Each row is followed by the group that its hidden value falls in (each part has its own value, ranges and names)
[-217   99   20   33  186  119  -24 -176   27   65  -15  161  222  154
  114  103  113 -187   49 -168   86    7  153   67 -127  -59   63  -63
  334  -29  -45  -82   37  -95 -171 -163 -214  -91   97  -57  117  248
   64] | Jz
[  45  180  -93  -42  115 -155  111  334   31  167  -47 -184   24  -89
  158  137  127  164  -73  -61  -98  -13  -28   90   26   51 -192   53
   71 -106   27   86  122 -123   24  -68  -53 -153   84  141   65  190
  -36] | ns
[-214  -41   11   96   90  279 -195 -209   78 -182   20   93  105   64
 -111   21   51 -121 -185   54  -63   78  243  -76  -59  -17   68  -52
  206   73  172    9  117   89 -183  -87   29   61   87   41  108  104
  -17] | hs
[-460   90  194  -32 -221   40  371 -251 -146   13  -33  -72 -260  196
  -47 -207  243 -177  200  177 -246  352  313  -83 -178 -108  664   82
  -22 -109  111  272 -503  -77  174 -118   60  193  -24   -5   15 -217
  -89] | rm
[-217  296 -197 -237  223 -264  108  374  143  134 -154   90 -117   29
  288  112  253   53    5 -140 -190 -233  -72   62   31   80    8  -24
   36 -314   14   55  154 -359  102   53   85 -364  -34   90  161  135
   23] | Jz
[-114   16  -16  310   83  -95 -188  -52  -44 -336    4   51  188   29
  222  -22  -44  -19   27  -88   65    3  139   -7 -177 -180  192   60
   77 -165   -6   -1   19  197   12 -134   57   81 -237  126  148   72
  135] | bm
[ -79  176 -127 -124   71 -149   81  169    1  117  -84    0  -68   18
  109  -25  150  -49   43  -28 -104 -112   60   49  -27   -1   49  -25
   31  -70   40   87  122 -130  -17    8  -22 -222    9  114  152  100
  -18] | hh
[  46    2  117  356  -80  -32   27   67 -133 -119   67 -277   32 -192
   -2   -7   19  139   19   63   22  268  105   82 -103 -155  -31  175
  -84  112   88  127 -146  161   13  -61  168  176  -27  109  -41   37
  -32] | ns
[-187  209   79   85  185  -67  -73 -118   82 -294  101  -15  140  177
   79    4  -12   75 -135 -129  -72   85   50 -162 -106  -43  128   78
  324 -169 -131  -25  -90   44  -89   24 -268  216 -159  295   21  211
  160] | bm
[  56  -53  -22  160  -87   -7  -64   30  -94 -133   73   41   72 -169
   10 -126   -3 -127  -18   73   20   12  -10   12   20 -131   34   25
  -22   30  114  101  126  133  -55   50  108   -6  -60   52  155  -10
   -7] | hs
[  45  -83   13  136  -69   27   52 -140 -154  -86  176    8  167  -53
   28 -207  -64 -233  -10   39  -66  122   30    1  -24 -107   76   42
  182  -23   39   87   40  112   -9  -41 -170   26  -73   71  134   -4
   87] | ns
[ 112   90    1  112  -45  -52   52  162  -46   15    8 -182   42 -172
   42   -6   41   92  -57    5   -4   40  -74   45   45  -68 -162  106
   34   58   31   87   89   31  -56   62  -26    4   35  150   51  134
  -43] | rm
[ -25   26   69  100 -145  -49   11   23  -39  -37 -107  -61  -74    0
   63  -58  110  -78   75   94   50   87  206    5 -186 -159  249    4
 -111  -11  126  107  -50  163   21 -122  145  -13  -35  -28   91  -22
  -62] | bm
[-101  126  174  156   49 -153   10 -160  -42 -164   78   51   72   41
  152  -68    3   -4   48  -52   13  101    4  -22 -181 -136  278   54
  104 -137  -98  -13 -228   81   44   31  -41  109 -252   84  -14   -8
  106] | bm
[ -66  -61  -54  129   -5   95 -127 -121  -68 -116   16  -20    9 -116
 -105 -148  -12  -69 -159  174 -196   13  108    5   10  -19   62   22
   22  106  199  106  153  110  -64   79  161  -27  -36  153  113  -85
  -52] | rm
[ -39  -12   16  375 -104  141  -63   19  -97 -184  -30 -254   -7 -291
 -127  -58   12  112  -63   72  -67  143  -66  127   62 -124 -256  256
  -54  320  148   93   91   19  -94  272  288   94   61  215   25   64
  -75] | ns
[  96  -80   91  -34  -22  291  -68  -23  132  191  -69   20  -37 -277
   -4  160  101  134 -281  179  -48  -26   -3   51   79   93 -155 -140
  -30  122  276  -11  127   48  -30  -78  262 -160  136 -196  -56  -66
 -250] | ns
[ -74   -5  135  158 -158  266 -105 -123   58  -53 -181 -121 -140 -109
 -145   22  130   44  -76  157   41  105  193   17 -103 -107   20   25
 -105  310  232   39    8  133 -141   43  299   38  128  -29  -16   21
 -194] | nr
[-122  283   31 -216   36 -131   68  186  275 -140 -116   79 -316   -5
  246   39  171  184   -8 -120  -82 -158 -132  -90  -52   11   23  -33
  -64 -153  -13  -70  -68 -218  138  230  154 -186 -227   77  -27   67
   24] | Jz
[ -58  -34   15  377  -39   47 -142  -56 -100 -252  -21 -153   39 -127
  -19  -68  -14   29   23   39   10  126  171   84 -131 -173   -7  144
  -57  181  121   61   19  168  -56   20  232   87  -72  153   63   44
    8] | rm
[ 101 -147  108   -4 -423   36  214  -63  -79   22  -51  -26  113   82
  127 -309   67 -515  -51  150  -37  162   66 -166  -54 -223  366   64
  178 -342  129  212  111  227  142 -215 -264   10   29 -178  267  -73
   42] | nr
[-118  150  139  105   89  -63  102    5  -83    9  187 -151   49   32
 -155   -1  127    0  -46   61  -63  309  202  -53  -83  -61  144   69
  124    4   26  177 -222   42 -151 -101 -107  227   99  127  -41  136
    0] | Jz
[   5   37   10  111  -17  -93   -4  -35  -89  -95   59   19   53  -30
   93 -124    9 -100   57    5   10   20   88    0  -99 -130  152    6
   36  -41   18   63   -8  111  -16  -45  -29  -10 -133   76  105   22
   53] | hh
[-161  239   74   56  454  -25  -95  238  305 -100  110 -114  187   87
  122  406  141  277 -306 -242  -68  188  109  -39  -95  119 -292   52
  357 -243  -28  -83  -11 -156  -68 -179 -111   64   99  109  -99  434
  137] | hs
[ -23  -42    7  192  -37   75 -160  -82  -44 -123  -19  -44   51 -122
 -136 -113    5 -103 -157  146  -98   56   53   28  -21  -77    4   75
   30  144  177   82  187  129 -120  155  174   -4   24  124  114  -14
  -40] | hs
[ -75  255   43  -43  179 -210    2  -19  106 -191   83   -5   69  169
  154  -61   -1   17  -96 -162 -107   -3  -32 -128 -117  -23   77   56
  300 -222 -168  -47  -28  -38  -14  106 -312   29 -213  278   35  201
  209] | nr
[ -94   52   15  204   20   21 -128  -56  -22 -195  -29  -94   66  -50
  -50  -33    3   31 -104   31  -72   72   54   12  -55  -67   -2  120
   80   92   68   55   87   87  -88  129   88   92  -31  226   89   71
   -5] | fp
[-115   42  -38  310   78  -12 -148  -57  -84 -312   41  -78   94  -71
   70  -36  -53  124   -1  -36  -21   37  111   16  -78 -116   34  107
   36   55   21   37   -7  134  -53   -1   92  139 -171  264   75   76
   52] | rm
[ 165 -170    7  217 -422  114   39   44  -88 -118 -180 -156 -127 -104
  120 -175   40 -222  248   62  187  101  239  102 -234 -292   35   50
 -225  204  212   68   86  237   97 -144  205 -135  -16 -126  174   -6
  -46] | ns
[ 210 -113   76 -121 -262  202  -67  -88  138 -109  -17  152  -20  -11
   76 -132    5 -245 -121   96  134  -62   83 -200  -55 -118  114 -187
   59  -39  158  -16  180  276  -43 -133 -109  -79  -41 -171  144   15
  -38] | bm
[-175 -114  189  426   98  115   91 -181 -209   28  285    1  456 -207
 -104  -38   38 -304 -148   -1 -127  402 -179  172  112 -102  -90  281
  392  -81   40  125  -23 -126  -63  102  -18  166  171  -75   59   46
  111] | fp
[-462  156   74  226  180  221 -101 -190   82 -307  -52 -173   56  129
  -32  165   79  296 -190  -34 -180  199  234 -108  -63   21  103  154
  240   -4   42   46 -175   -4  -90  -81   18  354   17  312  -39  168
  -35] | rm
[ -87   11   89 -124 -441  375   85 -203  121  -74 -287   40 -372   45
  -86 -199  186 -284  208   47  143  -24  142  -43 -131 -203   66  -47
 -102  416  174  -36   48  -31 -112  211  117 -163  111 -127  114   64
 -145] | nr
[  32 -108   -8  189  -62  174 -131 -120  -77  -29  -23 -111    4 -193
 -158  -96  -11  -34 -155  204 -133   73  113   93  -19  -27  -73   35
  -26  272  245   79  170  140  -93   80  225  -58   61   92   63  -70
 -115] | ns
[  22  105   66  -63  146   87  -88  106  258  113 -129   93    5 -166
  218  253  138  189 -220  -63   17 -154 -121   53   17   70 -198  -96
   67  -85   91 -133  139 -106    9    1  175 -244   10 -146  -44  108
  -88] | nr
[  38   43   87  -80 -205  102    4  -99  136 -224  -31   81 -157  -19
   70 -188   24 -111  -49   12    4  -60  -62 -165  -33 -113   69  -28
   39   18   54  -33   45   64    8  185  -26  -43 -161   28   66   16
   24] | nr
[  86 -145  104  175 -194   82   77   11  -81 -160  230  140  209 -282
  108 -166  -12 -213 -156   83    0   91 -280 -115  225 -162   62   74
  120 -262   95  147   58  113   56   20   -1  130  -82 -129  135  -80
   37] | bm
[ 184 -107  -22  -39 -413  138  -28   48  114 -149 -257   57 -176   15
  221 -171   74 -302  168   -1  243 -127  192  -65 -205 -261   91 -106
 -146   51  178  -28  228  224   62 -135   73 -254  -68 -203  241   59
  -18] | nr
[ -88   85  -50  -78 -152  -12   79    1  -18   -8 -128   35 -153   43
   37 -174  134 -215  129   31  -29  -61  104   -5  -82 -121  169  -13
  -29   53   87   85   81  -35  -29   79   25 -163  -11   43  180   29
  -27] | nr
[ 212  -67   27  -47 -165  136 -100  -59   96  -66  -76   17  -47  -10
   95  -66  -10  -93  -48   58  126  -67  200  -78 -155  -93   28 -160
   -4   87  138  -46  154  266  -39 -174  -51 -127  -56  -68   96   55
  -49] | rm
[ 128  -92   90  164 -195   32   74   12 -164   62  141  -97   32 -206
 -233 -235   73 -319  -54  210  -43  234   32   40   25 -162    4   95
  -12  155  199  211   86  110 -127  104   84    0  151  -48   95  -23
  -36] | Jz
[-139  136  108  -27    0   19  -59 -128   69  -45 -158    1 -192   60
  105   80  109  228   21   93   15  -31  290  -64 -220  -28  353 -139
 -137   28   89   10 -219  163   14 -181  175   39 -151   37  -50  -73
 -162] | hh
[ 350  -90  137 -168  -95  156 -116  -61  226    3   46  152    4  -70
  145   12  -18  -71 -217   64  155  -89   94 -161 -105  -21  -12 -287
   65  -58  135 -121  135  290  -17 -235 -106 -161  -92 -246   -2   30
  -38] | hh
[ 141  -50   15  168 -285  125   81   66 -106  107 -137 -189  -89 -329
  -72 -127   72  -70   23  129   -5   36 -152  189   77 -131 -241  154
 -126  336  183   93  191  -20  -43  277  245 -157  140   11   84  -14
 -160] | ns
[ -60  -91  -65 -150 -491  206  206  -67   76 -108 -340  210 -178   24
  465 -212   94 -325  267  -91   94 -243 -117  -29  -35 -210  201  -44
  -27 -156   80  -44  151  -66  294   -9    9 -316 -170 -219  313  -87
  -25] | ns
[ -34   38  -56  -81 -278   58  117   78   -5    6 -202  -21 -258  -30
   69 -148  165 -155  190   57   32  -66  135   13  -78 -147  122  -28
 -170  122  157  101   71   -9   25   20  142 -188   17  -30  172    3
 -111] | hh
[-239   82   38   -9   -8  196  -53 -145   83 -198  -15    9  -81  129
  -81  -23  109  -22  -70   45  -55   85  278 -166  -84  -47  191  -44
  107   56  113   66  -60   71 -139  -90  -29  140   27  113   62  110
  -45] | nr
[ 204  -64  105 -179 -242  367 -146  -67  329 -124 -145  180 -190  -68
   89   27   66  -82  -96    8  249 -157   63 -143  -87  -84 -125 -251
  -40  189  190 -185  195  161  -89  -20   81 -209    0 -257   38  110
 -109] | bm
[   9    0 -100   19  -38  -63   79   14 -143   32   53   38   48  -52
   93 -151   26 -180  100   20  -52  -27   64   66  -25  -79   91  -22
   47  -15   56  103   88   15    3  -57  -66 -137  -52   66  183    2
   17] | ns

Next part:
[-431  132 -253  131  187  -62  -31  -98   91 -176 -363 -183    6 -156
  189  323 -410 -264 -215   98 -309  168  472  564  353 -283  -19   38
 -108 -400  518 -204 -305  145   66 -170  391  358  152  305   97  194
 -434] | F
[ 140   37  354  103  127  -65 -384 -359  138  241  -65 -467   55 -197
 -126  449 -181  -61 -354  238 -300  359  453 -520  -47  346 -156  -65
  413 -159   22  143  -54 -238  376 -206  118 -235 -343  -65 -100 -184
  -43] | G
[ -71  222   74 -511  -11  -57  -76    2 -177  130  328   -8   81 -182
    4 -304   43 -164  278   27  494  -52    3    8  -99  197   14  162
   -1   85  -21  113  -80   74  -43  152   83   -8  201   67   41   63
  392] | J
[ 157 -296  -86  162 -417 -131  163 -204   19 -344 -324  251 -135  -80
  -72  -92  563 -136  -32 -256 -162 -462 -191  235  -57 -117   96  -38
 -110   64 -201   16  440 -199 -211  396 -156  345  322   95  119  -21
 -120] | J
[-390  163 -240  -57  104 -171 -142 -135   -1 -315 -316  -35   70 -248
  136  119 -196 -330 -133  105 -145  120  328  557  230 -251    0  114
  -32 -195  507 -222 -261   46  110 -164  416  339  372  315  157  261
 -343] | A
[ 283 -108   83  276 -131 -105  -61 -153  149 -179 -492   77  155  126
   42 -143  458 -163  -83 -294  -59  -64  -28  164 -188   40 -198 -318
  -82  -10 -138   93  211 -483  104  218  257  384  307  197 -262 -303
  175] | S
[-154  162  -49 -258  -64  -73  -79 -127 -154   51  243  -90   11    5
  161 -154   17  -39  326    4  469   80  139   28  -86  269   58  116
 -134  -23  145   25 -241  226 -146  291  159   14  185   35  169   46
  203] | V
[ 160   96  378  -12  309  -11 -304 -237  239  234 -103 -421  126 -206
 -205  419 -266 -194 -345   95 -336  333  378 -441  -11  233 -188   -2
  465 -193   44  212  -63 -364  451 -366  118 -111 -310    2 -217 -186
   -8] | K
[-263 -106  -46  -19  -77   76  151   31  138  238 -123   71   80 -263
  -39  196 -263  -41   51  -55  -62 -211  117   32  429  -96  -24 -273
 -226 -277  123  181 -115  171  -13  -89 -268  298 -227  -19 -238  309
 -114] | L
[-200   40   28   20 -145  -32  110  -76  117  267 -218  -37  -56 -267
  147  247 -106 -105   54 -208 -248 -249  229  120  213  -80 -257 -115
 -167 -345   71   93  -95  225   26  172  -35  469    7 -107 -264  204
   41] | G
[ -41  -63  220   46 -126   -8 -301 -131   90  120  -26 -153    8  -16
  -60  163   21   62  -71   85   74  296  177 -283  100  173  -55 -302
  269   -1  -45   94  -99 -354  208   -7  157 -313 -214   92  -78   19
  120] | A
[-215  217  -10 -246  -80  -89   -6 -106 -136  -43   37  -16  -73 -252
  131  -17  -99 -237   32  -58   54  -91  251  326   84  -77 -104  191
  -33  -90  118   53  -28  164   -3  186  187  281  231  106  100  230
  132] | V
[  99  134  405 -183  166  -42 -358 -149  338  313  -82 -430   60 -386
 -219  377 -197 -233 -241   91 -367  209  175 -468  -56  162 -144   43
  440  -94   40   24  -48 -337  390 -318  137 -124 -198  -51 -215 -138
  140] | A
[   3 -126   81  230 -164  -52 -155 -122  126  -49 -212  -39   61  130
   27    6  283   62   18 -102  210  125   66 -138   -5  190   27 -363
  -51   79  -13   25   20 -226  -10  226  172  -97   41  133  -36 -106
  129] | A
[ 237  186  202 -251  361 -106 -182 -122  266  345  -95 -445  203 -352
 -212  150   22 -297  -69  104 -179   -7  -24 -397 -338  293   12  257
  150 -131   97 -108  -16  -90  110 -262   83    7  184  -33 -160 -412
  105] | G
[   8 -378    1  132 -237  -81  188 -201   -8 -326 -111  257  -11 -233
 -214  -12  292 -119 -198  -18  -27 -484  123  -57  244   60  197 -135
 -106  130 -178  246  470   94  -96  211 -495  217 -171  -60  131  113
 -289] | G
[-353 -205   40  -38 -257  162  148  246  393  204  -64  -31 -169 -210
  -10  165 -231  -74   86 -131 -151 -286    2   93  501 -212   79 -341
 -186 -164  -35  -48  -20   83 -114  152 -186  214 -412  -23 -185  189
   30] | A
[-190  174  -99 -184  -83  -93   -4 -122 -257   80  164  -21  -15 -106
  129  -67  -36  -21  129   91  312   24  191  196   -4   59    7  101
 -109 -101  161   40 -126  251 -121  172  131   50  221  138  157  185
   94] | L
[ 116  260  197 -253  106  -30 -116 -171  -48  126  115 -203   88 -264
 -172   41 -119 -181 -101    6  162  101   60 -171 -178  146   58  229
   73  105   84  187  179  -55   -7  -85   81  -72  155  164  129    2
  310] | N
[ 186  167   34 -401  431 -142 -148   52   98  360   16 -314  370 -310
 -209 -224  207 -273  111  266  256 -107 -172 -261 -363  364  141  186
   -1  -53   78 -200  -83   16  -29 -253   72  -90  367   78 -169 -475
  123] | T
[-315  228 -116  131  292 -160  -56 -277   95 -206 -579 -110  157 -433
  110  447 -427 -448 -413  -25 -567   41  615  477  332 -282 -256  123
  -47 -407  551   20 -161  142  313 -339  303  680  247  184  -79  301
 -440] | F
[ -86  234  160 -419   57   35 -136   16  -11  130  191 -126   63 -245
 -131  -83 -106 -185  112  -17  347   77  -32 -125    9  119  112  140
   69  153   29  111   19 -100  -39  -15  123 -202  133  173   96  108
  405] | J
[ -61 -151  302  244 -187 -179   -8  -94  414 -258  -64   78 -153   82
   44  196  624  183 -278   62 -103   28  175 -558 -183   77   54 -396
   40  311 -139 -219  214  -42  274  331  168 -195 -116 -200    7 -239
  282] | S
[ -35  202   47 -341 -110   33   25   26 -158  221  337 -115  -41  -89
   36 -219  -63  -64  203   60  410  -23  -15   75 -106  120   80  113
 -144   21  -56   71   39  118 -218  238   93  -53   96  142  113  -16
  435] | K
[ -83  242  134 -353  194   22 -128   44   78  152  121 -269   76 -290
 -175  -11 -105 -221    4   72  273   59  -22 -168  -34  136  225  198
   31  151   90  -37   80   -6 -114  -73  151 -276  170  206  156  -36
  316] | V
[-301  195  -55   42    1  -87   -2 -143   -9  245 -238 -123   48 -298
  182  278 -207  -91  -17  -46  -97  -46  360  156  193  -32 -195  -53
 -212 -316  300   24 -194  346    9   42  150  321  175   29 -121  262
   -7] | F
[ 277  235  185 -333  343 -144 -161  -70  195  319 -107 -404  230 -460
 -216   -8   94 -397 -119  152 -161 -143  -78 -230 -396  224   -3  307
   94  -74   36 -154  123  -69   78 -237  120  106  326   29 -169 -451
  186] | T
[ -56    0  158   -9  -81   12 -316 -126   14   80   -6 -179   34  -47
  -88  121  -36   31  -89  160  155  342  132 -208   99  150   48 -220
  226   43    1   63  -73 -358  121  -63  215 -408 -104  211   42   43
  130] | S
[ 207  143  304 -310  427 -176 -283  -83  256  298 -135 -371  278 -517
 -320  112  100 -383 -220  158 -191  -77   66 -431 -236  281  -62  194
  370  -33   34  -56   61 -162  311 -383   30  -28  128  -43 -259 -334
   35] | S
[ 195   41  -58 -376  261  -64   92  183  159  197  215 -283   62  -13
  -98 -339  261 -242  222  142  216 -212 -264   39 -417  194  253  282
  -41  -97  -51 -322  -10   40 -236   80   59   43  242  103    0 -626
   92] | K
[-159  209   42 -145 -166   43  106  -31   16  134  151 -157 -197  -51
  205   36 -212 -108  141 -166   74  -36  184  233   10  -37  -63  114
 -210 -140   68   43  -23  234 -171  367  178  280   27   56   87   68
  336] | K
[ -96 -148   72  383 -122  -14   42  -15  376 -122 -153 -114  -97  228
   52  174  381  220 -132   49  104  128   38 -359  -85  106  292 -408
 -267  193    8 -276  147    6 -142  318  215 -317  -39   72  146 -304
  204] | G
[-225 -222  -65   26 -209   94  146   -3   59  208   -8   42   60 -267
  -53   82 -258   -7   40   96   52 -297  142    3  454   35   97 -330
 -348 -196   19  198   18  286 -153   48 -405  244 -400  -57 -126  230
 -141] | K
[ 131 -268  -53  145 -159  -38  232 -142   55 -404 -309  261   12  -46
 -159 -114  355 -245  -78 -338  -27 -424  -63  214  101  -61  131  -41
 -145   86 -152  232  459 -185 -169  254 -239  395  168  150   81   -6
 -139] | G
[  18  -70  312  244 -444 -344   81 -299  269 -493  -23  271 -370   38
  184  266  854  231 -485  216 -494   -8  237 -438 -435 -171 -121 -251
  107  302 -234 -327  358  -76  467  445  311  -30   75 -300  106 -201
  352] | T
[  50  292   94 -305   60  -18  -89  -90  -83  237  177 -219  100 -201
  -67  -76  -86 -115   89   71  324   89  -30 -121 -219  190  101  187
 -111   61  100   62   49   62 -146   15  145 -105  241  163  117  -53
  407] | L
[ 107  -69   96  168 -103   44  -30 -124  189  -17 -249  -49   26  161
   15   80  140  -38   61 -288   10  101   -2  -58  -17   86  -56 -228
  -46  -74  -53  143   13 -366    6  173  154   99   56  133 -122 -127
  181] | T
[  37 -258  -47   96 -199   53  259   -9   73 -192 -173  248  -11  -45
 -154  -72  139 -121  -55 -249   11 -344  -95  227  211 -169  122 -178
 -164    1 -120  242  344 -147 -159  148 -281  326  -31  176   -9  104
  -84] | N
[-231   64 -255  -97  162 -146   -5 -127 -167 -406  -49    1    0   -9
  122  -73  -75 -305  -97  152    8   75  380  606  127 -133   41  226
   88 -221  281 -100 -184   25   67  -10  295  280  234  304  240   50
 -411] | F
[ 278  -79  259  233 -141 -155 -332 -374 -336  180  -44    3  228   58
   13  -17  201  162 -287  268  134  311  454 -191  -95  331 -433 -479
  336 -136 -230  441    9 -398  472  -30  110  -99 -206   79 -331  -80
   78] | N
[ -41  220   24 -387  -33   14  -25   55 -221  206  382 -117   23  -67
   22 -304  -35  -65  197  171  527   41   -5   85 -124  159  109  104
 -104   50  -53   45    0   85 -191  177  149 -160  130  205  126  -58
  428] | K
[ -49 -362   86   14 -286   40  193   18  203 -187  -67  213 -122  -91
 -100  -53  145 -178   19 -288  -85 -450   48  106  328  -62   22 -217
  -13   -7 -250  239  261  -91  -19  310 -372  399 -329  -79 -106   89
 -103] | S
[-222    8   22    9 -147   81  151   36  165  354 -141  -49  -20 -243
   93  212 -274  -63   68 -152 -154 -217  157  109  317 -108 -162 -234
 -277 -331   64  135  -84  209  -45   93 -109  406 -170  -46 -290  209
  101] | K
[-182 -272   39   79 -276   25  182  -57   91  150  -33   64 -101 -289
  -21  186 -117  -37  -86   22 -221 -407  267   10  417  -31  -60 -272
 -137 -240 -122  201  120  259   -8  172 -425  347 -460 -184 -171  205
 -195] | F
[ 378  -99   90  380 -150 -174 -156 -314  -71 -122 -437   19  213  159
  112 -160  472  -72 -198  -49  -34   50  183  130 -275  194 -313 -377
  -45  -87 -190  160  194 -440  197  221  300  320  243  175 -278 -387
  123] | T
[ 304  -66   96  356 -213 -122 -202 -359  -66   72 -345  -59  178  147
  112    5  330   80  -80  -12    7  183  144  -91 -239  264 -266 -396
  -75 -136 -106  169   36 -372  139  175  251  126  157  106 -242 -262
  170] | G
[-269  167  -81  -89  -72  -66  -11  -87  -26  194 -144  -42   32 -191
  216  115 -135  -95  151  -76   -1  -33  226  229  148  -39 -198  -56
 -180 -306  221    9 -286  196   15  103  189  331  206   40 -145  228
   68] | T
[-303  -59  192  -68   -8  231  161   51  622 -439  245  175  185  -35
  -99  129 -545  -18 -224  271   99  241  167 -497  353  -62  418 -527
 -640  353  270  145   47   90  236 -246 -123  171 -797 -113   72   78
  361] | L
[-370   74 -219  -41   33 -173 -154 -100  -66 -287 -127  -75    9 -128
  197   -4 -149 -252 -107  235  -22  121  421  558  205 -135    1   35
    0 -194  376 -237 -271  117   97   -6  383  271  165  257  168  126
 -348] | A
[-211  175   34  -65  -53  -43   65 -116   -8  373 -128  -20   60 -284
  120  234 -191  -41  121 -226   -9 -122  231   35  161   -2 -267  -66
 -167 -306  207  221 -183  302   28   58  -38  384  107  -60 -243  341
  124] | N
[-410  -19 -278 -182  208    2  -62  164   38 -375  138  -87   13  196
  127 -236 -163 -219  129  199  391  220  237  524  264  -46  309   22
  -11  -80  310 -268 -380   15  -80   38  358  -17    8  378  291  -55
 -298] | S
[  53  -34 -125 -458  290  -79   15  178   17   57  332 -139  153   66
  -83 -473  281 -203  348  219  512 -134 -159   28 -246  315  290  196
   29  -43  -28 -225 -202   44 -163   68   14  -84  165   96   42 -479
  -33] | T
[-283  169    5 -238 -218    5   10   77   18  211   56  -70  -94 -263
  149  -36 -143 -121  158  -44  122 -142   67  242  146  -99  -45  -36
 -220  -86   71  -63  -60  213 -138  241  151  202  106   82  -25  202
  319] | S
[-293  173  -73  -87   20  -46   18  -65   63  198 -270  -24  110 -312
  126  192 -194 -168   96 -138  -76  -98  189  185  235  -91 -171  -58
 -217 -296  281   44 -239  191   30  -35  117  386  233   49 -198  294
   28] | T
[   9   87  147 -125  173  113 -133  -17  118   61   87 -294   64  -85
 -219   82 -235 -145 -129  105  176  242   60 -175   59  128  245   32
   90   82   56   88  100 -231  -55 -154  111 -324 -126  282  159 -105
  160] | K
